Rows lie near named flat spaces through zero. A row that begins with a name and a colon came from that space; any other row is followed by the name of its block's space that it lies nearest.
dup-gomu: [-15  -8  12   9 -62  22 -11  -3  -9  -5 -46  42  -9  52  -2 -28 -17  44
 -28  56   7  30  25 -11 -10]
gukap-bep: [ 11 -17 -11   3  15  36  31   9 -41   4 -15  -7 -16  28  11 -22  -7  26
  16  -1  54 -12  -7  -2  17]
gukap-bep: [ 11   0 -12  -4  -1  -8   6  -1   2 -14   0  32  -7  18 -14  -9   5   1
  -4  -2  -8   8   5   5   2]
zasof-buvi: [ -9  14 -21   8   9   8 -12 -11  -6  -9  21 -19 -30 -22  -5  14   0  25
   1  -8 -15   9   3   1  17]
gukap-bep: [ -3   3   6  -2   6  -5 -16   4  11   6   2 -17  -3 -30 -12   0  -7   9
  18 -16   4   2   6 -11 -19]
gukap-bep: [ -4   5   1   5  15 -12  -5  17 -16  -3  15 -59 -11 -42  22  -6   3 -19
  23 -15  45 -55 -10   6  -3]
zasof-buvi: [ -7 -27  -5  -7  43   6   7  10 -11  -1 -13  -1  12  27 -23   5 -14   2
  15  -4 -12   4 -11   9 -15]
timo-butu: [ 22 -20  43  32 -11 -38 -15   7  16  41 -26 -40   1  -1  35 -16  12 -17
 -17  52  41 -73  10  26 -19]
timo-butu: [  0   7  17  11 -11  18  -7   1  -6  28  -3 -30 -25 -34  -1  -3  -9  42
  18  -4  45  12  12 -27  -8]
dup-gomu: [-22  14 -31   7  60   4  -5  30 -42 -29   3  -3 -11  16  11  25   9   2
  19 -23  17  -6   2  -2   3]
zasof-buvi: [ -7   3  25  -2 -38   4  13   4  -8   5 -13  24  25  25  23   0   6 -22
 -22  27  17   7  -3  -9   1]
timo-butu: [  8 -11  58  14 -24 -13  -6   9  10  51 -24 -11  21   5  14   2   1  -4
  -2  35  47  -5  11 -16 -34]
timo-butu: [ -4  12 -22   2  17  20  16   8 -33 -17   2  24  -1  34  19  12  11   2
  -1  -8  13  13   0  -7  22]
zasof-buvi: [ -3   6 -12  -5  -9  10  -3 -23   0  -2  40 -50   8 -27  17   8  -5 -20
   5  -8 -20 -16 -18   9  23]
zasof-buvi: [ 28  22   6  -7 -51 -27   5  -4  20 -10  15  13  -5 -30  16 -32  18 -29
  -5 -10  27 -28   7  -2   4]
dup-gomu: [-13   3   8   3   8  -4   6  12   3  -2 -19  24   8   8   8  14  10  -9
 -23   8 -10   4  -2   1   4]
timo-butu: [  0  -5 -11  -2   7  -9 -19   1  20 -11 -11  -9  -2 -16  -7 -16  -9   4
   4  -8 -22 -20   6  12 -10]
dup-gomu: [  2 -11  -2   3 -10 -19  22 -11  -3 -15  12   5 -14  10   1  -2  14 -28
 -37  30 -21 -27 -23  38  31]
zasof-buvi: [-15  23  -2 -20 -86  35   8 -38  12 -12  33 -15  -6 -49   5 -15 -16   5
 -19  -2 -25  29 -16 -16  37]
zasof-buvi: [ 22  -9  -8 -13 -21  26 -19 -35  34  23  14 -36  27 -18  -3 -19 -29  14
  30 -21 -31  10   6 -10  -8]
dup-gomu: [-15  -3  11 -10 -43   6  14  -9   0 -10   4 -11  -7 -24  -1 -15  -8 -10
 -21  16  -4  -8 -20   7  16]
dup-gomu: [ 17  -5  -2  -1 -44   2   4 -28  -2   0  24  -4 -11  14  -8 -20  -5   3
  -2  21   0   4   0   7   9]
gukap-bep: [-44 -25  -7 -16  33  49  -3  22 -24 -10 -43   3  31  33 -15   4 -39  26
  20  -9 -15  34  -8 -17 -23]
dup-gomu: [ -1 -11  27  -7 -11 -21   3  -1  46  13 -26  17  23 -21  -4  -2   3 -25
 -34  10 -38 -10  -9  13  -5]
zasof-buvi: [ 45  -5  -9   3  -5  -6  -5   1  27   8 -32  32  11  22  16 -41   5   7
   6 -10  12 -24  27   2 -10]
gukap-bep: [-10 -31 -17   2  20 -10  -4 -11  -2 -19  -5   6 -12  37 -35  -1 -11   7
 -16  30 -53  -3  -9  39   1]
gukap-bep: [-16  24  11  -1  -5 -14 -22   3   1   3  32 -33  18 -32  17  28   6 -29
  14 -12   5  -2   0 -16 -14]
gukap-bep: [ 25  16 -20  -3   8 -50  -4  28  -1 -42  -3  52 -27   8 -16 -31  24 -15
  13 -22  33 -26  22   6 -22]
gukap-bep: [ -2 -20  13  15  16 -23 -18  16  14   7 -34 -23 -24 -21  -9 -19  -5  17
  -5  18  10 -44   7  21 -20]
dup-gomu: [-11  14  -4  15  -5   1   0  -4 -35  -7  23  17 -24  35  -6  29  12  16
  -7  25  11  36   9  -9   8]
dup-gomu: [-15  10 -16  -4  49 -15 -15  21  -2 -19   4  -2  12  -8  -1  22   6 -18
  17 -31 -15  -7   0   0 -14]
timo-butu: [-11  10  21   0 -24   1  -7  -4   3  13   8  -6   7 -14   1  14  -1  -1
  -3   8   5  20   1 -17  -7]
zasof-buvi: [-16  -3  28  10   6   3  -8  10   7  25 -26   5   5  -2  -3  20  -2  17
 -12  16   2  21   7 -14 -15]
timo-butu: [ 10  -1   3  -1   2   8 -12 -20  30  24  -2  14  46  25  12  21  -2 -10
  -7   0 -50  27   9  -6  -3]
gukap-bep: [ 16  -6   0  20   5   5   9  10 -40   7  -9  16 -20  56   8  -6   8  23
   9  26  57   1  17  -5  -3]
gukap-bep: [ -3   2   7  11   4 -16   0  10  -9   0   7 -44  -6 -26  33  -2  11 -27
  -6  10  26 -58 -12  19  10]
zasof-buvi: [ -2  21  -3  22  37 -50  -9  29 -36 -19  26   8 -32  14  -1  30  36 -20
   9   6  43 -18  12   6 -13]
dup-gomu: [ -9  -5  10 -16 -29  26  15   8  12  -1 -34  -6  18 -29  22 -34 -16  -4
  -9 -10  11 -20 -13  -7   8]
dup-gomu: [  7   2 -14 -14   5  -3   5   5  12 -17  -6  12  28   3  19 -13   4 -32
  -1 -21 -16 -22  -6   8   6]
timo-butu: [-21  19  23  -9   8 -39   5  66  -3 -32 -54  78  -9  -9 -16 -12  20 -11
  -7 -17  53   3  16 -24 -42]
zasof-buvi: [-13  22 -21  28  42 -16 -33   5 -47  -9  45 -16 -31  33  -8  53  15  19
  28   9  16  25  23  -8 -13]
timo-butu: [ -6  12  26   3 -18 -19 -25  -2  38  18  -9   6  23 -21   6  15   4 -11
 -15   7 -25  11  13 -11 -20]
timo-butu: [ 13 -25 -23  -6  17  31   7 -14 -12   3   0 -19   6  27  -9 -18 -23  20
  27  -8  -6   0  -5   7   4]
timo-butu: [-30  18 -18  -7 -17  14 -25  -1  -4 -27  12 -25 -18 -39  -8  -4 -17  21
  12 -17 -11  10   3 -13  -2]
[ -5   7  28  22  -5 -31 -26  10  11  19  -3 -38  -6 -31  23   9  11 -12
  -8  22  22 -39   9   6 -16]
gukap-bep
[  7  12   5   2 -24   4 -19 -17  16  16  16 -17   3 -19   4   2  -5  11
  10  -3  -3  14  13 -16  -7]
zasof-buvi
[-38  10   3   2  13 -37 -44   5  -1 -19  35 -40  20 -11  -2  41   1 -43
   6  12 -38 -12  -5  12 -29]
gukap-bep
[  1  -6 -20  -6  14 -12   3   2  -8 -26  11   2 -11   8 -16  -9   0 -10
   6  -6 -11 -14  -8  18   2]
gukap-bep
[ -6  11 -10   9  17 -20 -15  28   2 -24 -31  25   2  11  24  -6  15 -11
 -13   0   5 -31  16   8  -7]
timo-butu
[-17  -4  23  10  15  -9  15  28  -2   4 -43  31  -8   4   3   9  13   3
 -33  19  14  -4  -2   3   1]
zasof-buvi
[ -5  20   0 -16   1  -1 -13   7  17  -3   4  16  37 -11   7  13   1 -20
  15 -34 -13  22   8 -25 -18]
dup-gomu
[ -5   6   2 -14 -14 -24  18  14 -17 -30  16  25 -17  -4 -24 -10  10 -24
   2  -5  24  -1 -11   1  -6]
zasof-buvi
[  7  28  -8 -13 -11 -17   2   4   8 -18  25  12   9 -26  11   0  16 -34
   7 -32   6  -5   0 -10   3]
gukap-bep
[-24 -19  -1 -14  -1  21  41  19 -14 -27 -49  57 -11  23 -19 -19  -6  12
 -37  12  -7  14 -20   9  20]
zasof-buvi
[ 15   4  -6   7  -6 -12   6  -4 -11  -5  13  17 -12  24   1  -1  14  -4
  -4  12  11  -1   6   7   7]
gukap-bep
[ 32  17  -4  20  19  -4  17 -24  19  31  26   2 -27 -24  11  30  31  11
 -22  -8 -13   9   1   5  45]
timo-butu
[ 38   5 -12 -14 -30 -27  34   4   8 -28   7  12  16  -3  48 -49  27 -74
 -18  -9  24 -83 -19  33  31]
zasof-buvi
[  1  14 -24 -16 -11   7  -6  -9 -15 -23  42 -24   3 -12   0  -8  -8 -14
  33 -29   6  -1  -5  -8   1]
dup-gomu
[-16  13  -2 -18 -45  17  11  -7 -10 -20  17  -4   6 -17  10 -11  -7 -16
  -5  -4   4   7 -15 -10  15]
dup-gomu
[ 28   4 -18   8  22  10  15 -28  13  19  25  -3 -15  -8  -1  17  12  15
  -6 -15 -26  13  -4   8  37]
timo-butu
[-15 -22  11 -29 -10   5  30   0  -9 -11  10 -11  31   0 -13  -9 -15 -45
   3  -2  -8  -8 -40  11   0]
zasof-buvi
[-11   8  -6 -18  -6 -31  15  10 -40 -41  55   1 -13   4 -30   5  10 -45
  23  -7  27   0 -21   4 -11]
zasof-buvi
[ 17   2 -18   3 -14  18  -5 -12  -7  -3  -4  19  11  45  16 -13  -3  13
   6   6  -1  11  18  -6   4]
zasof-buvi
[ -2  25  -7  14   6 -24 -17   5 -15 -11  31  -4 -34 -13  -9  19  17   7
  10  -3  19   6  14  -7  -5]
zasof-buvi

Each name stands for a flat space through zero: a line, a plane or more. A row that begins with a name and a colon came from that space; any other row is followed by the name of the space it lies nearest, among the names in its block.
kure-panim: [  1   3 -16  15  24  23   6   8 -18  22 -27 -16   7 -15  10  -6 -28   0
  36  -6 -25  30  -9 -25   6]
gofog-rugul: [-10  23 -20 -15  17  23 -19  25 -11  21 -14 -25  -1 -53 -19   4  -7  -6
 -25  22 -16  -3 -13 -15  -6]
gosab-ser: [  2 -23  -9   9   5  15   1 -15 -12  21 -30 -18  -1   1  28 -11  -8  -6
  56 -37 -21  -9  15 -45 -17]
bil-vob: [ 15 -40 -19  -4 -16 -12 -12  46   2  21   8  21  32   1 -14  13  -2  -2
 -17 -17  29  22  -5 -32  14]
didos-vuveb: [-18  28   5  12  17 -34  40 -23  16 -10 -10  33  -8  32  -9  -2  -5  37
 -17  23  48   9  -4  64  24]
lezog-neba: [ -9   2  -5 -14  -7 -13  -5   5   7   2   1   9   0  -9 -14   6  13   7
 -34   7  24 -20   3  11  -4]
lezog-neba: [ -3   8   0  -2   5   7  -4  -4  -2   1  -3 -10  -6  -8   1  -2   0  -3
   2   4 -10  -7   0  -1  -5]
didos-vuveb: [  4 -12   7   5 -11   8   2 -15  -3   0 -25 -12 -17   0  18  -3   2  -9
  47 -36 -13 -12  22 -30 -19]
bil-vob: [  0 -15   8 -11 -37   0  -1   8 -18 -33   4  24   6 -30 -11  17  13  -2
 -40 -13   7   0  13  17 -14]
gofog-rugul: [ 18  -7  16   6 -12 -19   1  11  17 -19  42  21  10  40  -7   4   4  -3
 -11  10  14  24 -12  20  24]
lezog-neba: [ 16 -17 -12  17  27  18  -7   8  -9  23  26 -15  31  26  21 -16 -22  -9
  31   8 -36  32 -25 -26  20]
lezog-neba: [  5  -5  20  -1 -29  -6   6  -8   0 -30   0  13 -13   2   0   8  11  -5
   2 -18   4  -3  16  11 -10]
lezog-neba: [ -1  12  14   1 -16  21   6  -8 -22 -29 -21  -4 -18 -35   2   7  -4  -8
   9 -13 -25   8  13   7 -17]
lezog-neba: [-13  10   2 -10 -18 -18  13   2   5 -12 -28  21 -17 -21 -20  15  10  14
 -26  -9  40 -12  18  21  -8]
gofog-rugul: [ 30 -51  23   1 -66   8  -4  23 -28 -53  24  34  20 -12   2  22   7 -23
  -9 -44 -14  35  17  -8  -9]
gosab-ser: [ -8  -3   8  13 -13  20  26 -26 -37 -27 -43   7 -10 -30  19   2 -13   5
  28 -33 -23  12  23   9 -21]
didos-vuveb: [-21   6 -21  10  31   6  20 -23 -15  25 -39  -5   3  -8  15 -12 -17  22
  18  -2   0  -6   2   2  -4]
didos-vuveb: [-10  30  11  12  11 -41  38 -14  27 -12  -6  35 -14  41 -15   2  -3  32
 -12  20  56  14  -4  61  29]
lezog-neba: [  4 -14 -12  10  -1   5  12  20 -21   1 -11  19  23 -14  -4   7 -20   8
  -5  -8   4  40  -6   0  13]
bil-vob: [-10  19   4  -6   3   6  -1 -11  -2  -7  -8 -10 -15 -16  -3   0   5   0
  -7   8  -7 -16   4  11 -11]
kure-panim: [ -8   6  15  18  12   7  23 -54 -11 -18  -8  -5 -12  24  34 -18  -5   8
  40  -7 -27  -9  10  22 -10]
lezog-neba: [ -2  13  -3  -8  27  18 -28 -13   7  20  28 -42  -2   6  12 -18   7 -15
   6  28 -39 -32 -15 -17  -8]
bil-vob: [ 17  11  17  11 -12  -5   9  17   8 -22   6  12  -9  11 -12  11  -9  -6
  11  -1   5  40  -5  11  19]
didos-vuveb: [  2  -1  33  12 -27 -10  24 -40   3 -40 -19  12 -33  22  19   0  10   0
  43 -37   2 -11  32  16 -17]
gosab-ser: [ -2  10   7  -4  -8 -28   8   6  21  -9  10  22  -5  18 -19   8  10  11
 -27  12  40   0  -1  29  14]
bil-vob: [-17 -12  -3   2  32  19  -7 -65 -17   8  29 -28  16  26  49 -36  10   3
  12  16 -53 -53  -4   7 -23]
kure-panim: [  1 -19 -17  10  18  19  -1  -3 -21  20  -3 -10  23  -1  21 -12 -16   0
  21  -6 -27  10  -7 -23   0]
kure-panim: [ 13  12  18  11  -1  -4   6   0   9 -19  21   4  -6  25  -1   0  -5  -5
  11  11  -6  25 -10  17  17]
kure-panim: [  5 -19 -12 -13  -3  -8 -22  18  12  22  19  -4  15   6  -6   0  12  -6
 -18   2  11 -18  -5 -24   0]
gofog-rugul: [ -5 -26  -1   4 -19  -1  17 -10 -25 -17 -13  27  15 -10   9   5  -2  11
  -9 -24   6   7  15  12  -9]
gofog-rugul: [-29  13 -18  -2  21  12  14 -24 -23  11 -38  -5  -2 -34   7  -7  -7  20
 -11   4  -4 -21   7  15 -17]
kure-panim: [  4 -23  12  -9 -18 -18 -11 -14  11 -15  46  14  14  32   6  -4  26  -2
 -29   5   8 -28   1  16  -4]
gosab-ser: [ -1 -15   1  16  -1  46  11 -25 -56 -20 -21 -11  11 -35  34  -8 -21  -7
  35 -25 -66  21   9  -9 -22]
didos-vuveb: [  8 -18  -9   0  -1  21 -15   6  -7  23 -24 -28  -5 -16  15  -3  -5 -18
  46 -32 -26  -8  11 -58 -19]
bil-vob: [  0  -4   2 -13   0  17 -24  -6 -11  -8  38 -15  13 -10   6  -7  12 -13
 -30  22 -35 -21 -11   4 -11]
gosab-ser: [ -2 -14  16  15 -22  -2  33 -28 -27 -42 -11  33   4   4  16   3  -5  13
   5 -24  -2  19  17  36  -6]
didos-vuveb: [ 24   1  12 -10 -20  -4 -26  40  19 -11  41  -1   1   4 -24  13   9 -23
 -21  14   1  18 -15 -10  15]
gofog-rugul: [  2  14   1  -1   9  -4  -4   9   9   0  18   0   3   7 -10   0  -1   1
 -17  23   3   8 -15  14  14]
gofog-rugul: [ -6   7  23   5 -11   9  12 -40 -15 -38   3   2 -14   1  19  -6   7   0
   7  -5 -26 -13  13  30 -18]
bil-vob: [  2 -34  -6  -6 -14   2  -9   1 -15  -3  21  12  27  -1   7   0   9  -2
 -23  -8  -5  -8   2  -5  -8]
gofog-rugul: [  9 -14  40   9 -38  10  11 -45 -17 -58   9   6 -19  12  30  -2  15 -14
  31 -33 -35 -11  28  16 -27]
kure-panim: [ -8   8  -6  -5   1   1   0   3   1   8 -23  -5 -10 -18  -7   4   0   3
  -1  -5   9 -10   7  -7  -8]
kure-panim: [  9  -8 -18  -4  -9  11  -8  54 -19   5  -1  13  25 -41 -27  19 -17  -4
 -35   5   5  46 -15 -11  15]
didos-vuveb: [-27   9  -4   0  13   8  19 -36 -34 -24  11  18  20 -17   9  -9  -1  25
 -52  30 -14  -8  -7  63  -6]
bil-vob: [-12 -17   6  -5 -38 -11  22  -9 -20 -30 -34  37  -4 -28  -5  17   9  15
 -22 -35  29  -7  31  22 -21]
gosab-ser: [ -4  28   7 -11  -5  -5  -4  14   6 -18  13   7  -8 -19 -27  11   6   1
 -46  29  11   4 -10  32   7]
gosab-ser: [ -5   4   8  -3 -17  -1   7  -7  -3 -15 -25   4 -19 -18  -3   8   6   0
   4 -18   7 -10  19   3 -16]
gosab-ser: [ 10 -27  13  -8 -29 -21 -10  -4  17 -10  23  12   1  28   3   3  25  -7
  -5 -19  19 -26  14  -8  -8]
[ -5  28   5 -23 -13  10 -22  18   4 -10  -3 -18 -24 -46 -26  13  14 -15
 -32  14  -5 -20   3  -1 -16]
gosab-ser
[ -7   0 -23  23  39  53  12 -15 -49  25 -47 -34  10 -36  36 -18 -42  -2
  64 -15 -68  29  -4 -36 -11]
gosab-ser
[  5  15   9   1 -12  -4   6  14   5 -15 -10   8 -15 -10 -16  12  -3  -2
  -2  -1  11  18   2   9   6]
bil-vob
[  4   4  15 -12 -39   1  -3  20 -11 -40   4  20  -6 -37 -24  23  10  -8
 -42  -4   7  12   9  21  -8]
bil-vob
[ 12  16  23   0  -5   3 -10  -6  12 -22  30 -12 -15  16   0  -2   8 -16
   6  14 -20   0  -6  10   3]
gofog-rugul
[ -5  16  18  -7 -19   3   1 -16   0 -26 -12  -5 -29 -18  -2   6  13  -6
   0  -8  -5 -21  18  12 -21]
lezog-neba
[ -5  14  16   1  -5  21   5 -19 -31 -44  27   6   7 -21   5  -1  -1  -2
 -35  25 -39  12  -9  48  -5]
didos-vuveb
[  2  49  11  -6  25   6 -18   3  23  -1  34 -30 -19   6 -14  -7   3 -12
 -14  53 -20  -4 -27  18  14]
gofog-rugul
[  1 -13  14  12 -17  -1  22 -20 -21 -35   5  28  10   8  12   2  -3   9
  -4 -11  -5  18   8  32  -1]
gosab-ser
[  5  -1  11 -23 -28   6 -30  10   6 -13  16 -14 -14 -24 -12  10  25 -22
 -23  -3  -9 -32  10 -15 -23]
gosab-ser
[-12 -14  -9  -3   9   2  -2 -27  -4  17 -10 -11   2   5  20 -13   8   5
  13 -11  -6 -37  11 -14 -19]
kure-panim
[  1 -13   0   2  -6  -7   3  -7   6   6 -10   2  -4  12   8  -2   4   1
  19 -19   9 -10  11 -14  -6]
gosab-ser
[ -3   1 -11   7   1  10  14  15 -22  -1 -27  12   8 -29  -6   8 -20   8
  -2  -7   1  33  -1   3   5]
lezog-neba
[ 14   0  40   4 -33  10   2 -24 -12 -62  34   8 -11   8  13   3  13 -17
   0  -5 -35   5   9  31 -11]
gofog-rugul
[  6   2   5   6   9 -18   3  -4  24   8  14   2  -3  39   2  -6   2   3
  13   6  17   0  -6   3  15]
gofog-rugul
[-15  47 -19   3  38  35   3  13 -22  17 -37 -30 -11 -57 -12  -1 -30   2
   2  28 -31  25 -18   1   3]
gosab-ser
[-16  -5 -29   3  26 -18  15   2   6  40 -27  11  14   9  -2  -5 -10  27
  -3   2  38  -4  -3  -2  11]
gofog-rugul
[-12  24 -16  11  33 -13  21  -2  18  35 -45  -5 -16  10  -4  -5 -18  20
  32   1  30   6  -1  -5  14]
lezog-neba
[ -3   2  11   6 -12  -5  20 -11 -12 -28  -3  23   0  -1   0   5  -2  10
 -12  -3   7  14   6  33   2]
gosab-ser
[ -5 -13 -28   2  36  -3  -9   0  13  56  -6 -21  16  23  14 -18  -7   6
  25   3   4 -17 -10 -38   6]
bil-vob
[-28  27  -1 -12   8   8   4 -33  -8  -3 -31 -16 -27 -33   3  -5  11   9
 -11   6  -6 -46  16  17 -29]
bil-vob
[  0 -27 -14  31  24  25  26 -29 -36  16 -34  -6  19  10  45 -19 -33   9
  70 -33 -38  26   5 -25  -3]
gosab-ser
[ 11 -12   0   7   0  -2  -1   7   2   2  16   4  12  19   4  -2  -5  -3
   8  -1  -3  16  -7  -6  11]
bil-vob
[ -6  25  15  -6  -1  13  -4 -18  -6 -24  10 -13 -17 -16   0  -2   8  -7
 -13  18 -25 -14  -1  23 -12]
bil-vob
[-16   1  19 -11 -14 -22   5 -49  15 -20   5   5 -22  23  12  -7  34   9
 -10  -6  17 -63  25  28 -26]
kure-panim

Each name stands for a flat space through zero: a line, a plane or more. A row that begins with a name and a colon came from that space; any other row is followed by the name of the space it lies nearest, among the names in its block.
sizodkisez: [ -6  25 -31  10 -11  11 -15 -19  -5   9  28 -35   2   1  -2 -18  21 -38
 -31  11  11 -24  14 -26  15]
gemosudaf: [-10  -9   4   6 -11   0 -12  -1 -15   3  -1   3   6   8  -1 -21   5  -4
  -9   8   5  -1   0  10   2]
sizodkisez: [  1 -20  15  -5  11 -24  -6   3  10  -6   0   6  16  21   1   8 -12  -7
  10  -1   3   4   8 -12   4]
sizodkisez: [ 34  -7  34  -1  -5  13  33   8  10  -9 -15 -13 -34 -10 -13 -11  18   0
 -32 -23 -18 -45 -13  23 -23]
vedumlefe: [-18 -50  36   3  -8  -5   8   1 -15  -7 -29  24  16  19 -35  -5  -3  11
  -9   8  -7   8  -1  34 -27]
vedumlefe: [ 34  -5  75  -7  12   0  15  29   9 -17  -6  11 -36  -7   4  10  -5  11
 -10  -2 -14 -37  -5  -5  10]
sizodkisez: [-14  -3 -35 -20  13 -24  60 -14   9  17 -40 -12  27 -23  12  -4   9 -15
  -9 -37  -4   3 -46 -14 -32]
vedumlefe: [ -2   2 -21 -21 -60   4 -10 -25 -32 -17 -11 -12  -8  -2 -49 -23  53  21
 -25  -5   5  14 -22   6  -8]
gemosudaf: [  1  22 -39   3   9  11 -10 -10  15   3   0 -16  10 -28  -5  38  -4  11
  28  -4   2  17  11 -21   2]
vedumlefe: [  1 -20 -50  29  35 -18 -35 -16  51   8  48 -16  33  62  15  19 -45 -37
  37  -4   8  18  65  12  -6]
fevuttoli: [ 11  20  15  -7 -18   9 -19   3 -11 -15  29   4 -29  11  -7  -4  11   6
 -10  17   2  -4   9  -9  25]
fevuttoli: [ 11   1  49  13  -6  29   6   3  -6  -9   8 -17 -26  -7 -35   0  18 -20
 -51  20 -10 -55  18  -7   2]
gemosudaf: [  0  -3  35  -7 -15 -10  -5  14 -23  -4  11  20 -18  22  18 -40   6  -4
 -19  11   4 -10 -14   8  18]
gemosudaf: [-56   1  21   1  21  12  29  -4 -19   7  26  34   9  29 -20  14 -23 -31
 -32  54  -7   9  19 -14   3]
sizodkisez: [ 18 -40  58  -7   4  -7  31  22   4 -12 -42  27 -14  -3  -9   1  -7  31
   3 -20 -19  -8 -22  42 -30]
gemosudaf: [-10 -11  -5  17 -10   9 -13  -6 -11  10 -11 -14  14  -7  -8 -19  11 -12
 -15   4   6 -14   3  10  -7]
gemosudaf: [ -5  -4  -3  13   3  10  -5   3  -3  10 -16  -5  10 -20   3   0  -1   3
   5  -1   1  -5  -1   7  -5]
sizodkisez: [  4  -7  -4 -14  13 -12  45   6   9   7 -40   6   5 -27  15   5  -3  15
  11 -32 -10   6 -38   9 -26]
vedumlefe: [ 26   0 -10  -2 -15  10  11 -12  13  -9  -7 -27 -15  -9 -26   3  24   2
 -15 -23  -8 -20  -1  10 -20]
gemosudaf: [ -4  16   7  -4  -2   6   8   3 -10   2   9   3 -12  -5   8  -9   5  -6
 -14   9   0  -8  -7 -10  11]
vedumlefe: [ -5   4 -19  16   2  15   9   1  -7  22 -29 -15  10 -42  17 -16   7   0
  -2 -14   1 -13 -19  14 -13]
fevuttoli: [ 16 -11  17 -10  14 -12  10  10  19 -11 -12  11  -3   0   0  28 -15  20
  25 -14  -8  10  -1   0  -7]
sizodkisez: [ 18  -4  -7 -13  -5 -19 -14   1  12 -14  11   8  -6  23   5   7  -6  18
  27 -13   2  23   3   5   5]
sizodkisez: [  0  17 -31  -1  -6  -2 -14  -7   0   5  10 -11   4  -4  14  -7   5  -3
   9  -4   9   8  -2 -10  11]
fevuttoli: [-31 -27  34   0   6 -15  24  -9 -15   7 -13  -7  28  15 -22 -18  10 -49
 -54  18   2 -34  -4 -28  -6]
fevuttoli: [ 10  34 -50  -1 -20   9 -36  -1  -5  -1  32   8 -20   5  28  -9  -2  30
  38  -2  10  41   3  20  19]
sizodkisez: [ 25 -28 -10 -18  -9 -59 -26  -4  19 -12   1 -10  21  42  21 -23   3  -6
  23 -35  16  12  -7 -10   7]
fevuttoli: [ 18  27  11   6  -3  13 -16  12  -4   2  12 -12 -23 -22  22 -10   8  -1
  -5   4   4 -24  -1 -15  27]
fevuttoli: [-32 -23  15 -11   5 -24  19  -3 -15   4 -10  19  26  24  -3 -14  -5 -19
 -16  11   3   9 -12 -10  -5]
gemosudaf: [  3  -6 -47  -3 -26  -5 -24 -17  -1  -4 -11  -9  14  -1 -15  -1  14  27
  27 -19   8  36  -3  19 -13]
vedumlefe: [-19  22   8  -6 -24   1 -30  11 -43   4   6  20  -5 -11  23 -31  11  15
   2  26  17  15 -19 -14  39]
gemosudaf: [-17 -40 -29  17  -8   1 -11 -17   1   7 -30  -4  38   3 -29   3  -2  11
  16 -10   1  24   9  39 -38]
fevuttoli: [ 22 -11  14  29  30  12   1  13  30  10   2 -15  -5  -4  19   5 -22 -17
   4 -11  -8 -35  23  21 -11]
vedumlefe: [-15  16 -43  12   0  12  -9 -11  -3  15  10 -10  11  -8  10  -4  -1  -8
   6   4   7  11   6   2   0]
vedumlefe: [ -9   8 -12  -5  -4   7   5  -9  -2  -4  12   4  -3   9 -17  11   1   0
  -4  10  -3  12   7  -3  -2]
fevuttoli: [-13 -16  19   3   7 -10  13  -8  -2   5 -12 -17  21   1 -15  -8  10 -37
 -35   5   2 -32   0 -26  -4]
gemosudaf: [ 30  17   0 -23   9 -10  26   5  25 -14   5   0 -25  -2   8  22  -1  12
  11 -24 -10   1 -12 -12  -1]
sizodkisez: [ 10  -9  26  12  23 -10  -8  16  11   9 -15 -10  13 -18  26  -1 -11 -13
   6  -6   5 -28   1 -17  11]
vedumlefe: [  7  -4  17  10   7   7 -11   7   7  -4  16   6 -10  15   0   5 -12  -2
   2  10  -3  -7  21  10   5]
fevuttoli: [-15   4 -11   4  -8   0  -9  -4 -13   6  16   4   3  15   8 -21   1 -12
  -9  12   7   5   2   4   8]
[  3  -2   8  -6  -5  11  28  -3  -1  -3 -20  -4  -9 -18 -22   8  13   7
 -16  -8 -11 -10 -13   6 -20]
vedumlefe
[ 42   3 -13  33  13  22   0   7  31  17 -17 -46 -11 -41  25 -11   5 -11
   0 -39  -5 -52   4  26 -19]
vedumlefe
[ 54  34  -9 -45 -14 -37  15  -3  22 -21  -3 -37 -24 -20  17   1  38   2
  -3 -49   5 -21 -39 -61  21]
vedumlefe
[ 15 -16 -11 -20  14 -37   9  -8  29  -8 -30 -19  31 -11  -9  35   1   4
  25 -33   3   9 -10 -39  -9]
fevuttoli
[-21 -25  -4 -26   5  -9  59 -24  12 -15 -19  12  15  20 -65  42   2   1
 -17  -4 -20  24  -4  -1 -46]
vedumlefe
[  5   8  33  22   6  28 -12   7  -2   1  17 -12 -16  -7 -10   3   0 -19
 -26  25  -3 -41  27  -8  14]
sizodkisez
[ 14 -43   2  21   8 -17 -47   2  22  -2 -17 -12  34  11  -4  12 -16   8
  39 -14   9   6  28  14  -6]
gemosudaf
[-10 -51  30   3   0  -5  53  -6   0   1 -25   7   5  30 -30 -28   6 -25
 -48 -13 -18 -26 -12  47 -53]
gemosudaf
[-17  -8 -13 -11  21 -15   0 -14  23 -14  30  16  18  45 -29  51 -29  -5
  21  19  -4  39  37 -21  -1]
gemosudaf
[-12  -8  24  -7  -9   2  28   9 -22   3 -11  25 -14   5   6 -30   4   4
 -22   3  -7  -2 -26  27 -11]
gemosudaf
[ 22  40 -35   6   0  12 -17  -5  15   3  32 -27 -19 -10  21   2   5 -10
   5  -7   5 -11  12 -17  19]
vedumlefe
[-21  18 -34   5 -12   2 -20   0 -22  14  24  16   0  14  35 -35  -6   0
  10  12  13  27  -6  18  16]
fevuttoli
[-12  -4  24 -28   9 -18  38   4  -5  -8 -20  21   4  -4  -9  17  -1   7
  -5   0  -7  11 -25 -24  -4]
vedumlefe
[ -6 -18  -8  22   3   7 -25  -4   7   3  17   1  10  28  -6  -2 -15  -8
   8  11   2   6  32  27  -6]
vedumlefe
